In the rows, 128 means zero.
Each row has a class, written as a number after it.
[116 155 119 156  97 154 166 163 135 116 139 133 210 132 145 135 118 155
 129 136 173  98  97 142 118 193 140 124 114 142  72 151  99 105 102 123
  88 119 102 115 101 117 110 166 110 202 153] | 8
[156 137 127 125 124 194 173 165 138 129 144 147 192 146 131 154 120 111
 139 146 145 117 126 159 153 187 132 124 121 139 130 194 116 102 102 114
 119 142  89 136  91 108 130 162 117 163 165] | 1
[145 148 111 147 148 150 169 148 150 152 123 121 129  97 130 141 136  97
 117  95  64  74 100 182 134  77 128 133 148 140 189 141 143 146 106 109
 123  84 109  91  65 200  95 167 162 172 126] | 10
[145 146 115 130 134 124 182 154 154 144 104 130 135  74 128 146 153 107
 108  95  68  75  93 184 137  94 128 137 147 142 180 137 127 152  97 116
 119  67 105  92  63 219 126 163 169 168 116] | 4
[146 143 116 143 127 169 150 137 120 119 144 150 211 141 147 116 119 123
  76 113 136  82  92 143 129 192 147 123 110 138  83 147 121 124 112 147
 120 111 124 135  81 120 142 177 126 194 166] | 4
[ 89 131 133  44 139  96 159  68 147  92  93 161 133 114 125 159 167 132
 107 117 117  74 162 133 171 146 151 144 129 108 123 171 112 154  96 140
 149 108 154  63 106 167 147 170 198 164 131] | 0
[159 141 140 166 134 187 156 165 134 125 146 148 193 158 114 148 125 133
 133 138 139 108 133 150 158 182 136 141 124 144 131 187 116 112  98 106
 123 136  88 146  78  64 140 168 117 160 174] | 6
[130 145 128 150 155 141 171 174 141 157 146 147 148  94 103 130 145  91
 139 107  82 103 115 207 134  45 146 140 141 142 183 178 128 129 110 107
 117  71 120  96  70 178  71 188 129 171 128] | 10
[176 172 140 139 177 114 147 113 134 155 159 127 109 131 142 111  79 136
 195 126  85 152 129 138 191 129 125 175 143 143 135 135 148 113 159 127
  99 119 130  81 103 132 124 131 127 157 167] | 7
[118 162 104 155 125 177  88 132 116 142 109 130 135 127 143 141 128 107
 108 131 112 117  80 125 125 118 165 137 153 114  75 112 164  81 191  93
 131 119 121 113 117 191  82 159 127 147 117] | 10
[109 129 124 160 120 148 114 145 125 157  86 130 154 112 156 139 155 105
 103 144 104  99  68 131 148 132 174 161 165 140  75 100 137  88 193 132
 129 113 111 122 138 191 114 152 141 138 102] | 4
[189 169 135 143 139 102 162 134 139 156 148 112 119 143 145 124  86 155
 193 147 112 135 100 138 176 155 125 172 124 123 109 144 121 102 175  89
  91 144 162  80 117 162 119  86  76 160 159] | 8
[ 96 126 122  63 127  94 161 101 130  80  78 144 142 108 129 137 156 111
 111 121 146  58 139 129 159 166 171 156 130 114 133 183 110 132 101 171
 138  92 129  60 139 120 129 158 186 163 112] | 4
[113 118 133  49 134 116 171 122 132  72  96 136 134 132 138 162 149 116
 128  98 112  47 179 126 167 130 163 146 128 103 147 192 135 143  90 156
 152 106 138  67 123 107 110 164 222 150 133] | 10
[ 96 130 120  42 141 126 143 101 145  86  93 149 123 123 125 148 148 117
 110 108 130  65 170 128 183 138 150 143 126  97 145 186 132 145  97 158
 156 106 150  63 101 143 136 168 196 177 133] | 10
[148 140 116 142 139 126 180  91 151 139 109 124 127  85 122 154 150  98
 100  92  76  80 106 174  96  88 107 137 152 154 170 142 132 152  91  78
 126  89 113  96  55 187 127 160 156 145 149] | 9
[156 162 119 131 123 162 147 163 138 131 147 145 197 149 135 139 111 130
 119 110 117  99 104 168 141 203 127 147 110 161 136 140 130 121  90 139
  81 115  87 132 104 152 119 178 165 176 134] | 4
[149 171 113 150 133 173 142 128 129 120 145 149 220 139 146 126 109 127
  94 117 127  97  97 147 125 175 149 121 113 124 112 151 126 112 111 116
 129 111 120 136  87 129 124 190 155 207 181] | 2
[ 91 156 120 157 116 152  95 132 136 158  96 136 137 103 148 130 117 136
 147 125  93 120 101 132 151  74 138 149 157 114  91 108 164  99 189 114
 152 104 113 128 101 194  73 155 161 135 140] | 7
[197 164 141 168 157 104 151 105 133 160 123 110 125 143 142 114  79 150
 193 140 103 142 103 132 194 159 137 190 125 128 126 155 124 100 175  99
 118 147 156  83 107 132 137  89  83 139 158] | 6
[ 89 142 129  38 139 122 155 120 148  86  95 158 121 114 126 142 159 124
 111 123 116  84 180 130 180 122 146 150 130 115 127 184 123 156  91 152
 138 109 136  65  91 136 140 173 206 196 130] | 7
[141 155 104 138 153 127 169 116 156 129 109 125 131  91 129 151 164 106
 107  92  76 100 100 178 108  72 123 140 165 152 185 147 142 144  99  66
 133  84 107  85  64 189 114 167 165 150 154] | 2
[149 165 116 135 132 190 147 167 135 134 161 146 181 158 139 134 100 138
 130 119 105 114 122 165 133 169 137 141 116 168 142 145 134 131 102 132
  89 129  78 138 104 125 107 180 150 198 147] | 7
[102 152 120  35 135  97 154 104 152  81  88 146 141 112 123 138 173 112
 106 129 129  92 161 139 168 129 149 148 128  94 141 183 121 145  93 126
 144 107 154  64 106 155 143 165 225 180 125] | 2
[140 143 125 149 147 111 168  77 155 146 111 134 115  97 120 171 162 122
 103  85  62  86 110 175 108  86 123 146 163 169 183 136 131 146  91  86
 129  94 108  93  77 198 121 172 158 137 147] | 0
[109 127 115 146 122 153 117 117 126 161  84 123 155 126 161 129 137  90
 120 142  96 112  68 132 135 143 184 151 153 133  87  97 138  73 204 134
 130 120 123 119 149 183  87 155 155 135  95] | 1
[108 140 110 143 112 138  57 144 145 171 120 147 142 132 144 151  99 132
 113 138  91 117  95 143 118  95 143 142 142 120 112  46 173  90 152 123
 103 133 108 127 122 198 100 148 150 161  98] | 11
[110 132 122  54 116 109 144 119 177 100 101 158 115 123 124 135 159 120
 105 142 127  53 160 130 162 116 122 145 123  89 126 184 122 136  85 136
 144 110 133  52 110 127 138 163 198 172 112] | 11
[188 175 149 133 143 109 159 115 134 164 147 109 114 146 146 113  84 145
 203 162 116 138 114 144 173 168 124 170 126 113 122 149 126 107 172 116
 117 158 174  78 110 146 126  80  70 152 162] | 5
[101 163 103 150 126 148  70 147 129 165 125 139 138 131 157 136 117 139
 134 128  80 136  97 150 109  96 158 156 147 144 104  46 171 109 148 121
 102 127  96 136 127 190  89 150 148 161 106] | 7
[147 141 143 134 121 182 166 183 132 125 143 154 198 133 120 161 131 124
 123 132 142  98 125 150 165 198 141 136 125 138 115 189 109 104 100 123
 118 119  85 133  91 105 140 172 140 169 175] | 4
[ 89 124 114  30 133 101 158  92 151  96  82 143 126 110 126 132 174 103
 116 128 130  82 153 137 164 150 148 143 119 101 131 170 120 144  94 165
 140 120 163  61  95 149 146 167 179 163 114] | 1
[150 145 125 151 129 176 146 134 127 133 157 151 218 144 134 118  82 128
 118 108 136  94 119 146 124 177 143 120 125 127 117 154 129 117 113 130
 136 121 123 128  88 136 120 207 107 200 170] | 3
[112 170 111 144 120 171 100 142 122 142 113 135 140 123 147 137 133 119
 117 137 104 137  98 124 124 112 166 144 154 125  63 106 157  92 182  92
 125 114 106 126 121 180  91 159 159 159 122] | 7
[145 150 118 160 137 196 134 130 123 130 154 152 210 153 137 123  98 126
 105 108 126  78 107 143 136 186 142 122 113 142 115 161 131 108 110 144
 134 118 125 134  87 114 121 194 129 203 180] | 10
[120 134 124 160 127 149 129 120 111 157  91 129 160 121 148 137 141 101
 113 140  97 117  74 123 124 148 166 161 146 137  64  97 140  89 195 110
 116 128 124 120 136 177 113 150 144 138 110] | 9
[ 94 130 128  62 143  84 179  66 128  79  94 155 138 119 115 145 159 128
 133 122 146  79 157 126 155 155 169 153 120 106 124 183 114 140 106 151
 143 107 142  58 135 115 114 163 183 145 127] | 0
[ 92 136 119  60 123  98 174 107 137  71  99 140 135 126 129 140 150 128
 122 125 138  59 144 128 154 156 154 147 117 111 129 179 117 147 100 155
 127 104 140  55 132 105 113 159 187 168 112] | 8
[111 120 133  66 135 109 176 101 135  60  69 135 148 130 134 155 155 123
 112 105 106  47 166 134 171 142 157 154 126 102 150 191 129 158  77 145
 155 109 132  73 105  76 132 163 229 138 121] | 6
[148 148 106 131 140 126 186 139 157 156 111 123 129  86 136 132 149  89
 124 105  64  87 100 188 129  86 123 133 137 136 186 140 137 141  99 114
 122  94 108  99  64 209 116 161 160 163 110] | 1
[115 134 126 161 122 134 114 138 119 156  84 127 155 113 156 131 153 100
 106 148  99 103  66 127 145 143 179 165 164 142  68  97 140  86 195 134
 119 112 121 117 141 188 110 144 146 135 101] | 4
[102 145 119 180 117 141  89 124 134 160  81 120 149 119 140 121 125 135
 131 117  91 116  82 136 144 101 148 156 147 112 102 101 152  92 187 107
 154 119 120 137 104 169  90 153 158 129 121] | 6
[ 85 139 131  45 129 100 167  88 133  79  93 145 135 126 135 134 147 114
 128 139 137  59 162 137 146 161 168 146 126  97 142 183 115 147  91 177
 157  98 146  51 138  98 116 153 200 170 112] | 5
[106 137 112  58 114 103 149 113 172 101  95 154 119 122 124 124 151 122
 108 140 132  45 161 134 157 114 129 146 123  84 131 190 126 133  86 138
 149 113 131  55 108 125 138 161 207 180 115] | 11
[173 139 112 147 158 119 151 103 159 155 138 139 118 130 147 130  85 137
 194 138 115 126 112 118 188 176 113 169 132 140 116 155 130 100 155 103
  88 114 160  35 118 138 133 111 108 137 179] | 11
[152 164 112 136 126 177 157 174 140 130 163 142 184 162 139 145 109 141
 128 129 103  83 103 163 132 197 132 131 112 165 141 143 131 130 102 125
  83 132  83 135 109 136 111 176 143 202 139] | 8
[134 163 115 155 109 156 160 156 131 108 120 136 212 122 137 127 127 134
 126 143 169 117  91 145 112 190 150 125 121 130  92 157 103 101 102 109
  89 112 109 111 104 119 106 170 118 178 156] | 2
[187 176 147 137 152 126 154 128 135 159 151 119 115 140 138 121  88 150
 197 141 108 158 112 137 181 137 135 184 131 135 110 154 126 101 187 100
  99 140 151  76 101 156 112 105  69 155 165] | 7
[157 162 118 157 141 178 145 146 141 133 150 142 196 166 132 131 105 134
 124 121 109  97 106 175 146 184 133 151 104 152 147 148 130 130  92 120
 100 141  89 139  90 102 115 183 149 179 136] | 6
[ 98 137 140  31 118 107 174 100 136  67  84 133 136 129 146 161 157 120
 112 122 110  36 180 142 147 145 152 142 134  94 147 192 133 163  65 168
 163 113 142  70 113 100 130 156 231 161 130] | 5
[102 128 133  34 118 117 187 108 137  67  84 143 140 133 147 159 144 125
 125 124 120  45 178 142 151 148 154 138 128  95 150 188 127 160  75 163
 163 114 142  64 118  97 124 153 230 158 125] | 5
[ 97 139 125  48 120 106 159 119 149  83  96 146 128 124 125 150 156 132
 103 116 116  55 156 131 166 137 146 144 129 101 136 169 122 144 100 143
 144 111 142  71 106 154 147 173 200 195 116] | 8
[175 158 115 166 171 125 150 101 136 151 138 128 118 138 152 128  85 126
 206 139 120 112 106 123 186 172 135 180 137 143 124 159 129  91 156 103
  97 122 163  39 120 135 100 112  94 138 173] | 10
[108 139 118  61 126 122 144 115 156  95  97 145 115 137 131 133 152 121
 123 118 130  54 164 133 169 115 140 155 131  92 149 197 130 132  91 140
 165 109 127  58 116 117 114 156 197 167 124] | 10
[ 98 146 112  57 141  98 162 100 133  70  86 141 139 121 127 134 155 112
 124 121 136  77 145 135 150 139 166 154 125  98 149 190 125 134 107 135
 139 108 133  56 133 109 100 170 202 159 128] | 2
[127 146 118 139 136 133 172 108 151 142 111 122 123  92 140 145 154 107
 108 114  77  80 110 189 104  85 118 127 162 145 174 142 135 155  89 103
 145 100 125  96  76 171 121 152 147 164 145] | 5
[144 132 117 177 149 131 160 110 160 144  96 134 128 103 119 135 159 109
  99 100  72  88 102 175 124  73 119 154 156 157 176 132 132 144  92  82
 141  99 108 105  65 147 124 173 146 138 133] | 6
[151 150 119 151 125 171 149 137 128 122 141 151 211 135 144 131 116 130
  95 108 132  76  95 147 126 189 142 127 117 147  99 143 121 119 103 144
 119  98 122 141  77 140 136 184 137 183 161] | 4
[ 97 125 136  44 129 109 148 110 147  97  96 152 138 112 112 147 144 110
 108 105 128  84 181 131 173 135 145 144 131  94 150 179 127 149  97 143
 155 122 153  57 102 167 142 190 175 190 126] | 3
[101 149 117  41 134 106 153 113 146  80  92 147 139 114 125 138 166 114
 108 120 118  91 160 138 170 129 151 145 129  92 147 184 131 146  99 130
 147 103 144  64 101 154 143 171 223 174 133] | 2
[ 85 139 125  37 136 127 146 112 146  81 100 161 125 115 134 137 156 125
 111 118 112  84 175 135 174 124 145 139 131 114 120 178 122 156  97 144
 141 103 146  64 103 142 141 177 207 193 129] | 7
[113 145 127  84 122 100 154 103 163  93  83 145 127 132 131 114 166 123
 114 130 114  56 154 139 166 116 142 165 123  90 132 188 116 139  84 124
 164 109 128  64 107  90 133 167 222 162 106] | 6
[115 120 136  36 129 106 196  88 130  64  90 135 153 118 137 163 148 116
 123  97 112  51 171 139 153 148 139 142 116 103 141 196 122 160  79 144
 144 102 136  72 120 106 131 159 241 145 134] | 9
[150 142 135 140 127 171 166 178 131 124 145 153 198 130 125 163 130 130
 137 132 152 106 134 152 163 187 133 138 128 145 117 186 111 107  85 119
 118 121  91 139  94 112 152 161 139 166 176] | 4
[ 99 148 121  61 141  95 162  90 134  77  90 137 148 119 124 136 164 102
 111 126 135  80 142 132 154 144 170 161 128 100 151 193 120 136 104 141
 145  98 138  53 135 110 111 161 205 159 127] | 2
[118 134 130 161 111 142 109 143 123 152  85 135 159 117 149 144 152 104
 100 140 107 106  69 122 136 139 182 163 159 140  68  89 138  75 198 125
 119 105 124 114 135 196 102 152 148 145  97] | 4
[149 135 117 148 136 179 140 128 137 136 156 157 201 147 131 125  96 125
  83 127 136  78 107 144 121 170 136 114 111 141 102 143 121 113 108 141
 116 134 131 140  81 120 146 191 125 204 165] | 11
[189 163 131 127 170  94 154  95 142 160 154 117 115 132 152 113  88 121
 206 128  91 149 117 155 181 145 124 168 133 134 149 136 149  98 151 136
  95 128 142  82 113 140 128 125 119 140 150] | 1
[ 99 122 126  38 130 111 151 112 156  87  99 157 131 110 119 149 155 117
  98 130 123  56 163 130 164 128 138 129 123  98 122 184 127 145  99 143
 140 114 158  52  90 144 149 166 187 187 127] | 11
[159 139 121 146 140 123 187 101 154 139 104 125 124  89 127 162 148 102
 119  95  71  70 115 174 109  79 109 144 158 144 180 150 133 142  88  77
 130  86 107  96  70 172 120 156 171 148 151] | 9
[193 170 139 144 132 107 155 131 139 154 150 116 117 143 144 131  81 154
 195 152 108 137 100 128 180 152 130 171 121 120 109 141 118 101 176  96
  95 134 172  83 118 160 118  94  84 147 154] | 8
[114 163 134 145  96 164 160 144 127 120 121 136 204 127 142 127 123 132
 124 160 166  93 102 155 121 219 153 124 121 124  88 158 105 106 100 154
 102 131 113 111 112 105 120 170 107 202 144] | 5
[171 149 123 151 166 115 163 106 140 160 146 132 122 131 141 127  70 123
 214 125 123 138 123 130 188 168 139 183 137 121 140 150 125  99 160  93
 101 131 154  27 131 136 102 132  93 138 168] | 3
[ 98 143 125 163 119 142  84 126 132 168 105 131 147  99 135 137 109 115
 143 116 107 125 103 130 139  98 143 139 156 108 112 111 156  94 192 108
 155 116 127 125 130 218  72 172 123 141 129] | 3
[191 168 150 145 159 120 148 123 133 159 151 126 112 139 142 116  82 144
 196 147  98 156 115 129 183 137 129 177 134 139 106 144 125 101 179 102
 103 141 157  82 116 142 117 106  78 152 164] | 7
[151 173 111 146 132 167 146 125 126 118 145 142 211 143 139 119 116 122
  91 113 124  93  93 147 115 181 154 129 112 127 110 151 127 112 116 117
 121 115 122 132  83 130 119 198 148 195 177] | 2
[171 181 145 127 164  96 148  89 140 163 154 110 111 134 145 112  84 131
 187 147  93 131 120 158 172 159 121 166 136 124 146 126 142 118 138 141
 105 141 148  83 112 127 124 117 129 163 161] | 5
[151 137 137 122 135 178 170 163 134 131 140 150 193 143 132 160 127 110
 138 145 138 118 131 156 154 191 140 130 121 142 118 191 115  98  96 116
 113 142  93 132  97 101 131 161 118 171 172] | 1
[148 155 119 165 136 124 166 155 152 136 114 113 141 108 131 125 155 116
 117 100  66  87 108 188 124  34 111 142 153 114 162 133 163 156  87  87
 123  76 109  99  16 141  96 145 184 145 117] | 6
[141 156 105 142 146 118 174 112 155 132 106 119 127  84 129 145 157 100
  99  97  81 106 104 181 110  57 123 142 162 148 185 152 143 146  97  71
 127  88 108  90  58 186 107 166 173 139 155] | 2
[153 134 144 139 125 188 160 181 131 136 158 161 202 144 115 148  98 119
 142 136 147 117 156 147 156 177 136 122 135 126 135 194 117 110 100 100
 135 134  95 129 100 117 133 175 112 177 175] | 3
[145 138 112 131 136 136 175 157 167 159 129 128 138  85 121 135 137 107
 108 115  71  90 102 188 134  65 104 120 142 132 176 140 140 151 105 102
 120  95 111  93  60 208 131 152 167 181 118] | 11
[103 161 108 152 119 151  67 150 131 159 123 145 138 133 157 136 121 139
 125 127  81 131  96 147 109  91 157 151 144 141 101  44 169 104 156 122
 102 126 106 136 129 190  87 157 149 173  94] | 7
[ 98 131 125  61 137 109 143  92 151  87  75 152 131 122 122 133 164 127
  98 116 113  74 162 134 177 143 148 152 122 106 131 173 119 154  89 136
 153 116 152  75  87 124 162 172 204 167 121] | 6
[174 146 112 151 159 119 152 106 159 154 135 138 117 129 148 132  83 131
 193 145 113 111 107 127 189 167 112 169 133 134 125 152 135  98 152  98
  88 126 153  32 118 138 123 111 114 148 169] | 11
[140 154 128 148 146 154 149 104 126 136 152 159 206 159 130 132 113 145
 105 108 124  83 111 143 122 190 145 132 113 142 102 147 115 118 104 127
 129 120 115 138  84 137 125 187 129 201 180] | 0
[138 137 114 169 148 119 164 114 159 148  94 123 121  96 124 141 162 115
 106  93  69  88 109 181 125  68 126 160 154 156 179 138 140 148  93  87
 136 106 106 107  59 157 126 169 147 143 140] | 6
[ 96 142 128  39 121  99 163 112 152  80 105 140 127 122 130 150 151 129
 102 124 132  65 165 134 166 121 140 140 126 100 123 177 114 152  90 138
 137 110 150  65  86 144 139 160 210 191 124] | 8
[ 98 138 116 182 120 141  92 129 131 159  76 122 147 115 145 126 125 134
 133 115  89 114  82 134 150 102 149 158 144 111 105 101 146 101 176 114
 151 114 120 136 113 172  93 154 154 116 115] | 6
[181 149 116 149 175 106 150 112 135 170 126 122 116 147 150 118  80 120
 205 135 123 147 105 124 203 159 134 197 112 118 143 136 125  79 165 135
 103 162 166  62 130 136 120 116  82 185 146] | 1
[147 145 113 138 143 139 184 159 154 159 124 123 135  82 123 137 136  94
 122  92  68  89 116 194 132  64 129 130 155 126 201 146 142 162 101 101
 122  92 111  90  63 215 109 186 144 185 119] | 3
[149 150 118 127 125 176 138 166 156 143 158 154 198 151 123 143  93 139
 126 127 123 102 118 167 135 180 116 127 109 153 138 140 131 112  96 127
  83 133  98 126  96 148 124 179 156 205 140] | 11
[155 154 124 146 134 173 156 107 121 124 154 154 215 146 144 127  92 130
 100 111 131  80 102 143 112 193 126 123  98 131  88 140 119 121 102 124
 123 123 123 138  72 120 139 177 133 194 173] | 9
